Each row of numbers stands for one element and depends on some of the facts below. Use the named rows to name the rest.

There are 4 kinds of fact about the elements: tume, bruti, muba, faku.
tume: points at; bruti: refers to; muba: uses; faku: belongs to class
flobil tume:testu faku:b
grabes bruti:peduk, kugrak, puso, skipa muba:kedril faku:c
toflir faku:d
stiso muba:kiklur faku:e
deskil muba:kaplivum faku:c
voskes tume:tupi, truretel muba:klefler faku:e
klomipin tume:fari, bopa, kluko bruti:flema faku:e
dotre tume:klefler, skefa bruti:vitam, lizem, mobim faku:c
desta tume:gatrin muba:bonoklo faku:b
piplem tume:klakur bruti:sebur, drunum, brufloklol, palom, stizan faku:a
brege tume:grinas bruti:desta, lizem faku:a
flema tume:klotabok, kugrak bruti:tuskos muba:fufom faku:d
drekir tume:koskul faku:e
plekam tume:stiskom, vonin, dronum bruti:romun, bralofel faku:b
plere tume:truretel muba:gobrel faku:f
kiklur muba:nabo faku:b
rugrik tume:kluko faku:d
lipan tume:brosa bruti:badrik, fabres faku:a
drigam tume:lafu muba:drokis faku:b
moliti tume:sitri, fabres faku:f
luze bruti:namel, fabres muba:dotre faku:a
demu bruti:gekar, pesor, zeflo faku:c
niser tume:fludroplir, flobil, vaste, deskil bruti:miflam muba:kibon faku:a
klagri tume:sitri bruti:sebur, dotre muba:desta faku:b
stadudu tume:brosa muba:plepi faku:c
golun bruti:piplim faku:d
namel tume:rubrivi, truretel faku:a
grinas tume:truretel muba:grabes faku:c
zeflo tume:neflar bruti:kluse muba:kladrik faku:a
stozum muba:keflen faku:a
klefler tume:stiskom, stadudu bruti:zoten faku:a
runi tume:grinas faku:a
gime faku:a
disan bruti:puso muba:deskil faku:a
skudesti bruti:stelok muba:koskul faku:b
berizer tume:stadudu faku:e
stiskom tume:vodram bruti:zoten faku:b
brosa bruti:piplem, puso muba:stizan faku:e
skefa faku:b
kugrak bruti:palom, stizan faku:b
piplim tume:pofluk bruti:merin muba:bifon faku:a
taskazu tume:dronum, namel muba:stadudu faku:d
vigri tume:fludroplir, vodram, plekam faku:a
dranin bruti:faflom faku:c
stugris bruti:demu faku:f
madun bruti:sebur, gaflum faku:a
mobim tume:testu bruti:desta, kugrak faku:c
livil tume:keflen, flelan faku:b
trenir bruti:stizan faku:d
fludroplir tume:gruro bruti:tuflan faku:f
zudruk tume:trogar, plere faku:a
romun bruti:klefler, runi faku:c
steplis tume:klotabok, skudesti bruti:vitam, sebur, kugrak faku:d
kibon tume:plere bruti:puso muba:skipa faku:b
dofla bruti:desta muba:vuzik faku:c
kopak tume:demu faku:a
testu faku:a
gofa tume:fari faku:b
flelan tume:vonin, gatrin faku:a
vafu tume:steplis faku:a
peduk bruti:kugrak, stizan muba:voskes faku:f
kluse tume:dotre, fabres, gime bruti:tuflan faku:b
kaplivum muba:flema faku:b
sobak bruti:peduk, gretim muba:disan faku:b
vonin muba:grafi faku:d
sitri bruti:trupuvur faku:b
trogar tume:truretel bruti:puso, badrik muba:plere faku:d
stupi tume:truretel muba:stiso faku:b
salor tume:stiskom muba:sobak faku:f
brotrom tume:palom faku:a
ranon tume:zudruk faku:a
fufom tume:briruk muba:plevin faku:c
plevin faku:a
vodram faku:a
bopa muba:tuflan faku:e
stelok tume:trogar faku:d
trakim bruti:brege, pesor, kugrak, puso, stelok, kibon muba:vibri faku:e
zafi tume:nupem, grinas muba:toflir faku:b
veplas muba:miflam faku:a
bifon tume:vonin, kluko muba:trakim faku:b
vuzik muba:briruk faku:a
fleklek tume:vonin muba:modu faku:b
plezus tume:testu, dusem faku:a
drunum bruti:peduk, stizan faku:a
gretim bruti:puso, stizan muba:taskazu faku:a
rubrivi tume:stizan bruti:brufloklol, miflam faku:b
skonu tume:stupi bruti:nupem, grabes, dotre, zoten faku:c
gukliklu tume:sobak faku:e
zaplos tume:klagri muba:redral faku:f
pudro muba:trupuvur faku:a
pliga tume:stiskom, truretel bruti:sebur faku:c
nabo muba:pesor faku:e
stizan bruti:puso, palom muba:nosil faku:b
lubro tume:truretel muba:zaplos faku:c
tupi tume:vuzik, romun bruti:vitam faku:a
truretel bruti:zoten muba:vitam faku:c
dumim tume:stupi muba:zeflo faku:e
gadri tume:fludroplir, keflen, truretel bruti:desta faku:c
kegra tume:flobil, lafu faku:b
nutren tume:vuzik muba:klebragru faku:c
lizem tume:trogar, truretel bruti:palom muba:peduk faku:d
neplen tume:drunum muba:nutren faku:b
bralofel tume:lubro bruti:desta muba:steplis faku:a
modu bruti:desta, stadudu, flelan muba:skuvil faku:d
badrik tume:golun, stupi bruti:desta, disan, palom, merin muba:tretren faku:a
miflam tume:zudruk muba:drigam faku:b
gresti tume:skefa faku:c
zaflu tume:brade muba:dofla faku:d
kluko tume:trogar, stupi, plere faku:a
destok muba:tuskos faku:a
flader tume:klidrer, peduk faku:f
brufloklol tume:stizan bruti:desta faku:d
fabres tume:gruro bruti:klakur, sitri faku:e
brade tume:zudruk, plere bruti:desta, skudesti, steplis faku:b
palom tume:zudruk, pliga faku:b
breplus tume:stupi, skudesti faku:b
vibri tume:truretel muba:nupem faku:d
nupem faku:a
grebru tume:namel faku:a
pofluk muba:piplim faku:a
klotabok tume:drunum muba:dumim faku:b
dusem tume:runi, treflir faku:c
pebrem tume:stupi, treflir muba:veplas faku:c
grafi muba:zorun faku:a
puso tume:vibri bruti:palom faku:e
bonoklo tume:klotabok muba:zafi faku:c
tuskos tume:vonin muba:pofluk faku:a
lafu tume:trogar faku:a
tuflan bruti:drunum, gretim muba:lubro faku:d
nosil bruti:tuflan, dotre muba:zodri faku:b
naflipla tume:drigam faku:d
klakur tume:vodram muba:niser faku:a
flozubra tume:vodram, koskul bruti:gekar faku:a
gobrel tume:testu, gruro muba:salor faku:c
plepi muba:klagri faku:a
merin bruti:puso, palom muba:gretim faku:a
soste bruti:drekir, piplim, vafu faku:a
flezer tume:stiskom, ranon bruti:zeflo faku:a
trupuvur bruti:gekar, namel muba:badrik faku:a
gribra tume:stupi muba:bopa faku:c
gaflum tume:romun bruti:kibon, steplis faku:c
gatrin tume:stizan faku:f
zorun muba:lizem faku:c
skipa tume:plere bruti:faflom muba:zaflu faku:d
vaste faku:a
klidrer tume:truretel faku:d
faflom tume:brufloklol, stiso bruti:kugrak, palom faku:b
keflen tume:gobrel, plere muba:klakur faku:d
gruro tume:plere, truretel faku:d
rakol bruti:drunum faku:b
gekar tume:fludroplir, skudesti faku:f
koskul muba:rakem faku:f
skuvil muba:pudro faku:b
moti tume:romun, ranon faku:d
neflar faku:a
flepom tume:toflir bruti:sobak, fari, piplim, trakim faku:a
redral tume:plere muba:skudesti faku:f
flape tume:klomipin, vonin, soste faku:a
drokis tume:plere muba:stozum faku:a
zodri tume:kladrik bruti:merin muba:trogar faku:c
tresa bruti:pesor, nupem, klakur, skonu faku:e
kedril muba:sebur faku:f
pesor bruti:desta, puso muba:neplen faku:f
sebur muba:bralofel faku:c
klebragru muba:gribra faku:c
zoten tume:gidoskim faku:d
vitam tume:brege muba:destok faku:e
fari tume:truretel bruti:disan, mobim faku:f
tretren tume:brufloklol muba:brosa faku:d
pugrukan bruti:tuflan faku:a
tesir tume:brege, gime faku:a
gidoskim faku:e
stibrim tume:flobil, pebrem faku:a
treflir tume:romun, vonin bruti:trakim faku:a
dronum tume:stupi, truretel faku:a
kladrik faku:a
briruk tume:brege muba:merin faku:a
grareru tume:grafi, stibrim faku:c
rakem tume:flelan muba:vonin faku:d

Named rows:
[ 0 10  1  7  6  3 -6 -6 -2  5  1 -8 -3  4  5  5  3  1  4  2  5  1 -4 -7
  0  0 -9  4 -1] -> gaflum
[-8 -1 -4 -1  0  9 -1 -5  5  6 10 -4 -3  4  8 -2  3  0 -2  4 -6 -4  2 -7
 -5 -3 -4 -6 -1] -> romun
[ -1 -13   2   1   5   3  -3  -2  -9  -3 -10   2   8  16  -1  -6  12 -15
  13   3   1   4  -5  -2  12   7   2   2  -3] -> kaplivum
[  4  18  -7  -4   2  -1  -3 -12  15  -1   7 -18   7   6  12   5  -9   4
   0   0  -2  -4  -9   2  -2  -1 -15  -1  -1] -> puso
[-12 -15   5  -8 -18   2  -3   7   0  -2  -7  19  -5  -1 -10   1  15 -16
   1  -6  12  -5   4 -14   7  17   6   9  -4] -> trogar
[ -4   9  -1 -11   0   7  -7   4   2   0  -7   0 -12 -22 -10  -3  -7   4
 -12  -5  -1   2   1  -2 -16 -10  -4  -1   1] -> bralofel
[ -9 -16   1 -12  -4  -1  -3  19  -2  -1  -7  21  -4  -6 -16   3   6 -12
   4 -12   3   0   2  -2   8  -9   5  -1   3] -> zaflu
[ -1  -2  -5  -8  -1  -3  -3   6   1  -2  -1   9   7  -1   9   8   7  -7
   2  -5  13  -3   3 -16   9   6  -2   1   8] -> brade
[  5  16   0  13  -2   1  17 -16   0  16  20 -16   0   7   4  -2   4   7
  10  -8  -2 -15   5   1  -6 -18   0  -7   2] -> nabo
[  8  14  -9   2   7   5   7 -10   6   0  10 -17   7   5  10   2  -8   4
   1   1  -4  -6  -5   4   1  -2 -10  -2   3] -> drekir
[  1  -4 -16   2  15   4   2  -6   3  -5  16 -18   8  15  12  -5  -7   8
  -3  13  -8   1  -1   0   4   4  -1  -8   7] -> koskul
[ 8  8 -7 -1  2  2  1 -3  3 -3  5 -7  6 -2 10  1 -2  4  0 -1  6 -4 -1 -7
  0  4 -7 -1  2] -> pliga
[ -8 -14  -3 -12   3  -8   2  -2  -5   1   5  14   3  13   8   6   6   3
  -1  -2   1   6   1  -4   3   7  12  -6   7] -> sitri
[  1  -2   7  11  -1   3   0   0   4   0  -8  -6  -5 -12  -9  -7  -3   6
   4   2  -2   7  -1   8  -6   3   0  -1  -7] -> ranon
[ -1  -2   9 -10 -13  -6   4   5  -7  -2 -10  24   1  -2   0   6   4 -19
  -4 -15  11   3   5   2   7   4   9   4   2] -> tuflan
[ -2 -14   4  -8  -9  -7  -1  13   1  -5 -13  22   7  -6  -7   4   5 -11
   4  -9   8   2   4   2  13   1   7   0   1] -> rugrik
[ 2  7  8  6  0  3  0 -3 -3 -1 -9 -7 -7 -9 -9 -4 -4  1 -1 -2  0  3 -7 11
 -5  2 -1  5 -6] -> vafu
[  1   6  11   2   4   4   0  -6  -7   4 -11  -3 -11 -10  -6   2  -3   2
  -4  -2  -4   6  -2  11  -8  -1  -2   6  -6] -> zeflo
[  0  10  -8   4  -2   0   4 -15  11   3  16 -22   0  15   2   0   1   1
   1   4  -6 -16 -13  -2  -1   3 -13   9  -7] -> vitam
[ -2 -15   3  -7  -9 -13  -4  16   3  -8  -6  22   4   0  -8   2   4   0
   0  -4   8   7   4  -1   7   5  18  -2   3] -> klidrer

Rows to name:
No name comes twice in this set of rows, the named rows included.
[ -2  -8  -8   5  20   9  -7   2  -6  -6  -3 -12   3  10   3  -7  -3  -5
  -1  15  -9   7  -5   4   9   5 -14   0  -5] : zorun
[-12  -6  -1   8 -12   5   5 -10  11   8  14  -6  -3   8  10  -3   7   2
   2   3  -3 -10   4 -11  -1  11  -4  -2  -5] : truretel
[ -4 -19   8   4  -9  -3  -2  11   2  -3 -15  15   2   4 -13   3  16 -10
  12  -3   7   3  -3  -2  11  14   8   6  -7] : vibri
[ -8  -9   1  -7  -2   4   3   1   0   3   3   1 -19 -15  -5   4 -16   4
 -11 -10 -11  -3  -5   9 -10   1 -10  -3  -4] : klakur
[ -3  -7 -18  -6  19  14 -10   1   3  -7   6 -22   7   5   1 -12  -5   2
  -2  24 -16  -6 -11  -4   4   0 -22  -1  -4] : voskes
[  1  13  -2 -10  10   5  -6  -4  -3   2 -20   4  10   9   0  -2  20  -8
   7  -1  20  11   2 -18  -3  -6  12  -4   6] : klagri
[  1 -18   6  -4  -1   0  -1   7 -11  -4 -21  13   3   6 -17  -3  13 -17
   9   0   7   6  -3   3  15   7   8   9  -5] : flema
[ -8 -10  12  -8  -3  -7  -3   6  -9   1 -17  21  -7   4  -9   8   9 -17
   2 -13   5  10  -6   6   8   2   7   3  -2] : zoten
[  0  18  -4 -10   8   3  -3  -1   3  -2   1  -5  -2  -2  13   5 -12  -6
  -8  -8  -2   6  -4   5  -4 -15  -4 -10  11] : sebur
[ -4  -8   2 -12  -8  -5  -7  18  -1  -9  -8  24  -3 -11  -2  10  -2 -12
  -3 -16   9   5  -1  -4   8   7   1   1   4] : skipa
[ -4 -11  -5  -9  -2   1   4   2   3   0  -1   9   4   4  11   6   4  -5
   4  -8   9   4   3 -10   7   5   0  -9   5] : stiskom

The same elements again, as new rows of numbers:
Named rows:
[-11 -19 -15  -6  -9  -2  18  14  -8  -5 -10  -5   1  -2  13] -> lipan
[-24 -16  -3  -8  -6  16  -3   5   3  -9  -1   2   3 -12   6] -> rubrivi
[ -8 -13  -4  -4 -11   1  -9   8 -15   0   3   4   3 -10   9] -> stugris
[-25 -11   1  12 -19 -13  -9  19  -3   2  29  -4  -2 -11  21] -> pesor
[-45 -23 -12 -14 -12   0   9  -4   8  -5  -7 -13   1  -7  20] -> brufloklol
[-33 -25  -9  -1   2  -4   9  -9   5  -7   3 -22   0  -8   1] -> gadri
[ -7 -18   8  -2 -12   9 -24  13 -14   0  -1   0   3  -6  10] -> fabres
[-16 -24   4   5 -13  24  -2  -9 -21  12  -6  11  -8   4  -6] -> peduk
[-18 -22 -10  -3   1  10  14   9  -2 -10   1  -8  10 -12  -6] -> skonu
[ -7 -14   6  -2 -15   4 -20   9 -12   0  -1   8   3 -10  11] -> tresa
[-18 -34 -10  -4  -5  -2  21  12 -14  -3 -18   9   3   7   2] -> klefler
[ -3 -15   0  -6  -2   1 -14  13 -15   0   3  -2  -2  -7   2] -> gekar
[-10 -23 -17 -15  -2   4  15  16 -10   0  -4 -10  -1  -2  14] -> vaste
[-14 -25  -6 -17  -1  11  13  16   3 -10 -11 -12  -2  -5   9] -> stelok
[ -6 -13 -22 -18   2   8  11  10  -9   0 -13 -14   6  -3  21] -> vuzik
[-25 -16 -10  -1   2   9  16  23   0 -12  17  -6  -8 -22   4] -> nutren
[-12 -19   2 -10   2  13  -4   8   2 -11   1  -4  -2 -13   2] -> kegra
[ -3 -13 -13 -18   5   6  13  10  -9   1 -15 -17   5  -3  18] -> briruk
[-12 -24 -17 -13   0   6  15  18 -11   1  -5 -13   1  -1  13] -> zudruk
[-11 -20 -13 -13   0   4  14  17 -10  -3 -10 -10  -3  -1  10] -> brotrom

Rows to name:
No name comes twice in this set of rows, the named rows included.
[-26 -26  -7 -12 -14   1  14   2   6  -8  -6 -10  -2  -9  17] : modu
[ -8 -16 -14  -5 -22  17  25   4 -13   7  -8 -10   0  -7   8] : drunum
[-24 -27  -8  -2   9  12  15  14  -3  -8  12  -4  -3 -14  -2] : lubro
[-15 -10  -8 -10  -3   8 -15  11 -13   1   3   7   0  -6  10] : gatrin
[-15 -18  -8  -7 -16  20  23   5   2  -5 -12  -6  -3  -7  10] : trenir
[-16 -20   9  -1 -11   9 -22  25 -15   1  10   4  -8 -14  14] : bopa
[-15 -21 -13  -4  -3   7  16   3  -1 -10   6   1  11 -16   4] : demu
[-23  -9   3  -3 -17   8 -21  29 -11  -1  13   6  -9 -19  19] : stiso
[ -7 -16   2   1   2  21   0   5   3  -8   1  -6  -7  -4   7] : palom
[-11 -19 -13  -3   8   8  15   2  -2 -14  -1  -3  -2 -14   4] : gresti
[-12 -13 -13   3 -14  12  22   9 -10  -1 -15  -9  -6   3  10] : piplem
[ -5 -14  -4  -5  -5   3 -11   9 -14   0   3   6  -4 -10  11] : kedril
[-16  -9  -2   8 -11  32   6   3  11  -2  13   6  -1   3  14] : stizan
[  0  -1  -7  -4  -6   7  25   6  -3   6 -12 -11  13   2  21] : gretim
[ 5 -1 -9 -2 -3  5 23  8  3  6 -4 -9 10 12 27] : merin

